Below are the code and all the weights of a small trained network. Each question names an input and a class and asks about switching units off, where a switched-off unit gives its printed mean instead of its output.

import numpy as np


def w(rows, s, z=0):
    codes = np.array(rows[::2]) - 128.0
    scale = np.full(codes.shape[1], s)
    scale[-1] = z or s
    return codes * scale


def f(y):
    return np.maximum(y, 0)


def log_softmax(a):
    a = a - a.max(-1, keepdims=True)
    return a - np.log(np.exp(a).sum(-1, keepdims=True))


def net(x, mask):
    res = np.array(x, float).reshape(1, 3) / 4 @ E
    y = f(res @ A[0][:, :-1].T + A[0][:, -1])
    res = res + np.where(mask, y, B[0][:, -1]) @ B[0][:, :-1]
    return log_softmax(res[-1] @ U[:, :-1].T + U[:, -1])


A, B = {}, {}
E = w([
[79,160,175,2],'x0',
[197,69,185,84],'x1',
[135,204,234,188],'x2',
],0.0098)
A[0] = w([
[72,126,117,115,149],'n0',
[212,67,175,99,173],'n1',
[97,182,212,103,133],'n2',
[224,93,172,25,132],'n3',
[100,197,237,76,101],'n4',
[147,142,144,166,121],'n5',
[81,152,112,27,124],'n6',
[150,187,203,227,192],'n7',
[213,86,163,100,176],'n8',
[86,142,147,60,218],'n9',
[205,131,134,164,184],'n10',
[63,133,132,16,181],'n11',
[86,156,192,108,62],'n12',
[249,64,232,76,147],'n13',
[159,165,135,146,104],'n14',
[167,74,26,188,255],'n15',
],0.014,0.0036)
B[0] = w([
[130,143,145,95,163],'n0',
[198,68,127,104,198],'n1',
[96,184,86,128,200],'n2',
[167,126,153,42,217],'n3',
[160,212,98,122,221],'n4',
[123,136,151,163,157],'n5',
[85,109,182,81,214],'n6',
[103,151,158,252,228],'n7',
[189,70,123,135,190],'n8',
[77,158,152,71,203],'n9',
[159,108,154,172,175],'n10',
[65,119,197,76,233],'n11',
[114,171,89,125,173],'n12',
[218,204,155,123,226],'n13',
[127,119,140,152,150],'n14',
[156,145,16,99,247],'n15',
],0.032,0.014)
U = w([
[220,225,50,22,244],'0',
[251,2,73,36,86],'1',
[34,85,175,46,163],'2',
[190,81,220,2,34],'3',
[82,114,151,174,168],'4',
[248,107,225,150,57],'5',
[71,211,113,80,3],'6',
],0.0077,0.0048)

Each question gives the input, the list of numbers given to net, and the class t.
The units are the neurons (one row each of A and B). Each row of codes is followed by its name. A weight is (code - 128) times the scale printed after its matrix; where a second scale follows, it is the last column's (A, B and U).
mask holds one flag per neuron, in row order. A switched-off neuron (its flag False) gives its mean, the last column of its row in B, instead of its output. The means were averaged over made-up inputs and are rounded, as every weight is.
A unit's drop is (log p(t) with every unit on - log p(t) with that unit switched off) / (log p(t) with every unit on - log p(t) with every unit switched off).
The circuit of an input: a set's keep is (log p(t) with only the set's units on - log p(t) with every unit switched off) / (log p(t) with every unit on - log p(t) with every unit switched off). Starting from the 12 units with the biggest drops (on a tie, the unit counted first), units are removed one at a time, each time the one whose removal leaves the highest keep (on an exact tie, the one counted first), for as long as the keep stays at least 0.8.
circuit, biggest first: the units of the circuit, biggest drop first
most important unit: the unit with the biggest drop
k most important neurons: the k neurons with the biggest drops, biggest first
drop of u: that unit's drop, to one decimal
input [-7,1,-2], class 1: circuit, biggest first	n4; n13
input [-1,-5,8], class 4: most important neuron	n7
input [2,-1,0], class 2: circuit, biggest first	n15; n13
input [0,0,5], class 4: circuit, biggest first	n7; n3
input [1,-8,-6], class 2: circuit, biggest first	n13; n4
input [6,-4,0], class 2: 2 most important neurons	n11; n6
input [1,-5,6], class 6: 2 most important neurons	n4; n2
input [8,-2,-1], class 2: 2 most important neurons	n11; n6
input [6,-8,1], class 6: 3 most important neurons	n4; n2; n12
input [-8,7,1], class 5: 2 most important neurons	n13; n7
input [-8,0,8], class 4: 2 most important neurons	n7; n13
input [-3,-7,1], class 4: 2 most important neurons	n13; n4
input [8,0,7], class 6: drop of n7	0.2
input [8,-4,3], class 6: drop of n4	0.3
input [-5,2,5], class 5: drop of n2	0.0
input [2,4,-1], class 3: most important unit	n15
